Here is a tiny trained network, its code and every weight. The questions are about switching its units off for an input and a target symbol, where a switched-off unit gives its printed mean instead of its output.

import numpy as np


def w(rows, s, z=0):
    codes = np.array(rows[::2]) - 128.0
    scale = np.full(codes.shape[1], s)
    scale[-1] = z or s
    return codes * scale


def f(y):
    return np.maximum(y, 0)


def softmax(a):
    e = np.exp(a - a.max(-1, keepdims=True))
    return e / e.sum(-1, keepdims=True)


def log_softmax(a):
    a = a - a.max(-1, keepdims=True)
    return a - np.log(np.exp(a).sum(-1, keepdims=True))


def net(x, mask):
    ids = ['ΓΛΣΦβεημξ'.index(c) for c in x.split()]
    T = len(ids)
    res = E[ids] + P[:T]
    r = res
    for j in range(3):
        rows = slice(4 * j, 4 * j + 4)
        q, k, v = (r @ M[0][rows].T for M in (Q, K, V))
        z = softmax(np.where(np.tri(T) > 0, q @ k.T / 4**0.5, -1e9)) @ v
        o = O[0][rows]
        res = res + np.where(mask[j], z, o[:, -1]) @ o[:, :-1]
    y = f(res @ A[0][:, :-1].T + A[0][:, -1])
    res = res + np.where(mask[3:15], y, B[0][:, -1]) @ B[0][:, :-1]
    return log_softmax(res[-1] @ U[:, :-1].T + U[:, -1])


Q, K, V, O, A, B = {}, {}, {}, {}, {}, {}
E = w([
[133,57,168],'Γ',
[59,153,47],'Λ',
[104,82,101],'Σ',
[252,234,106],'Φ',
[121,134,155],'β',
[80,139,205],'ε',
[108,107,143],'η',
[104,78,91],'μ',
[113,99,129],'ξ',
],0.015)
P = w([
[181,51,134],'0',
[122,217,142],'1',
[215,104,68],'2',
[196,112,94],'3',
[189,95,125],'4',
[178,110,164],'5',
[203,99,145],'6',
[190,128,222],'7',
[158,45,62],'8',
[176,75,176],'9',
[192,104,220],'10',
[185,86,224],'11',
[199,106,245],'12',
[180,94,253],'13',
],0.0047)
Q[0] = w([
[206,102,146],'H1',
[201,169,210],'H1',
[46,138,10],'H1',
[19,131,36],'H1',
[66,83,107],'H2',
[197,255,123],'H2',
[168,75,68],'H2',
[91,65,43],'H2',
[140,142,213],'H3',
[35,188,67],'H3',
[25,170,213],'H3',
[137,33,213],'H3',
],0.0083)
K[0] = w([
[69,105,156],'H1',
[39,116,137],'H1',
[187,146,185],'H1',
[189,145,129],'H1',
[85,94,93],'H2',
[158,136,187],'H2',
[6,154,104],'H2',
[102,127,148],'H2',
[152,175,164],'H3',
[85,41,123],'H3',
[97,55,125],'H3',
[214,166,164],'H3',
],0.013)
V[0] = w([
[122,103,93],'H1',
[178,115,55],'H1',
[143,167,160],'H1',
[130,105,197],'H1',
[190,84,126],'H2',
[186,217,206],'H2',
[183,85,124],'H2',
[169,139,186],'H2',
[67,63,64],'H3',
[173,148,132],'H3',
[132,78,186],'H3',
[129,204,6],'H3',
],0.013)
O[0] = w([
[209,172,153,161],'H1',
[65,167,155,200],'H1',
[46,65,66,96],'H1',
[168,123,115,81],'H1',
[124,146,2,126],'H2',
[158,50,100,1],'H2',
[109,187,77,130],'H2',
[120,88,104,50],'H2',
[171,194,156,161],'H3',
[83,44,86,140],'H3',
[123,177,56,92],'H3',
[132,82,215,210],'H3',
],0.0074,0.0055)
A[0] = w([
[206,221,160,123],'N1',
[45,77,163,201],'N2',
[35,127,87,210],'N3',
[111,170,40,97],'N4',
[208,107,136,116],'N5',
[148,118,23,146],'N6',
[199,166,134,3],'N7',
[248,176,163,143],'N8',
[121,204,125,173],'N9',
[122,136,173,45],'N10',
[220,183,99,209],'N11',
[52,178,125,149],'N12',
],0.011,0.0061)
B[0] = w([
[8,99,52,254],'N1',
[211,181,36,242],'N2',
[209,107,156,207],'N3',
[133,161,173,166],'N4',
[141,147,62,156],'N5',
[112,203,165,162],'N6',
[206,61,2,139],'N7',
[48,100,127,242],'N8',
[52,124,154,237],'N9',
[150,13,86,149],'N10',
[67,161,138,233],'N11',
[175,52,181,214],'N12',
],0.0072,0.0081)
U = w([
[173,57,96,96],'Γ',
[209,169,186,253],'Λ',
[111,50,147,122],'Σ',
[158,134,4,164],'Φ',
[114,130,66,28],'β',
[118,141,73,98],'ε',
[147,201,79,98],'η',
[148,158,98,52],'μ',
[142,153,96,71],'ξ',
],0.011,0.0062)

Each question gives the input, a string of symbols that net reads in full, and the target symbol t.
The units are the heads (4 rows each of Q, K, V and O) and the neurons (one row each of A and B). Each row of codes is followed by its name. A weight is (code - 128) times the scale printed after its matrix; where a second scale follows, it is the last column's (O, A, B and U).
mask holds one flag per unit, heads first, then neurons. A switched-off unit (its flag False) gives its mean, the last column of its rows in O or B, instead of its output. The means were averaged over made-up inputs and are rounded, as every weight is.
A unit's drop is (log p(t) with every unit on - log p(t) with that unit switched off) / (log p(t) with every unit on - log p(t) with every unit switched off).
The circuit of an input: a set's keep is (log p(t) with only the set's units on - log p(t) with every unit switched off) / (log p(t) with every unit on - log p(t) with every unit switched off). Starting from the 12 units with the biggest drops (on a tie, the unit counted first), units are removed one at a time, each time the one whose removal leaves the highest keep (on an exact tie, the one counted first), for as long as the keep stays at least 0.8.
circuit, biggest first: the units of the circuit, biggest drop first
top k neurons: the k neurons with the biggest drops, biggest first
which heads matter: for each layer, one digit per head in row order, 1 if its drop is at least 0.15 and else 0, layers parted by /
input μ μ Γ ε Λ μ Λ Γ Φ Λ μ, target Λ: circuit, biggest first	N1, N8
input η Λ ε Φ Γ Λ Σ μ ξ, target Λ: circuit, biggest first	N1
input ε Σ Σ Φ β η, target Φ: circuit, biggest first	N2, H3, H2
input Λ Λ Σ, target Σ: circuit, biggest first	H3, H2, N8, N10
input Λ Λ ξ, target Σ: which heads matter	011
input Λ Λ Φ ε η Λ ε Σ η, target Λ: top 2 neurons	N1, N8
input Σ Γ Λ Φ Φ β Σ Φ Λ ξ Σ μ Γ ξ, target Γ: which heads matter	001
input Σ β Λ Φ Σ Γ Φ Λ Γ β Σ, target Φ: top 3 neurons	N2, N12, N9
input Σ Φ Σ η μ Σ Λ Φ Σ, target Γ: top 3 neurons	N3, N12, N1
input Φ Λ η ξ Φ μ, target Γ: which heads matter	101
input ξ Λ Φ ξ Λ Φ ξ, target Γ: circuit, biggest first	H3, N2, N11
input μ Λ Λ β Λ Λ Λ, target Σ: which heads matter	011
input μ Λ β, target Σ: which heads matter	001
input β Φ ε β, target Φ: top 2 neurons	N2, N12
input β Γ Γ ξ, target η: circuit, biggest first	H3, N6, H2, N4
input Σ Γ Σ, target η: circuit, biggest first	H3, H2, N6
input Λ Λ η, target Σ: circuit, biggest first	H3, H2, N8, N1
input Λ Φ β, target Γ: circuit, biggest first	H3, H2, N2
input μ Γ β Φ β, target Φ: circuit, biggest first	H2, H3, N2
input Λ Σ μ Λ Φ Σ η β η Λ Λ Σ, target Λ: circuit, biggest first	N1
input η ξ μ Σ Λ ξ μ Φ, target Φ: circuit, biggest first	H2
input μ Γ Λ ε Λ ε Λ Λ Λ Σ Λ ε Σ Φ, target Φ: top 2 neurons	N5, N7
input ε Γ Σ, target η: top 2 neurons	N6, N12
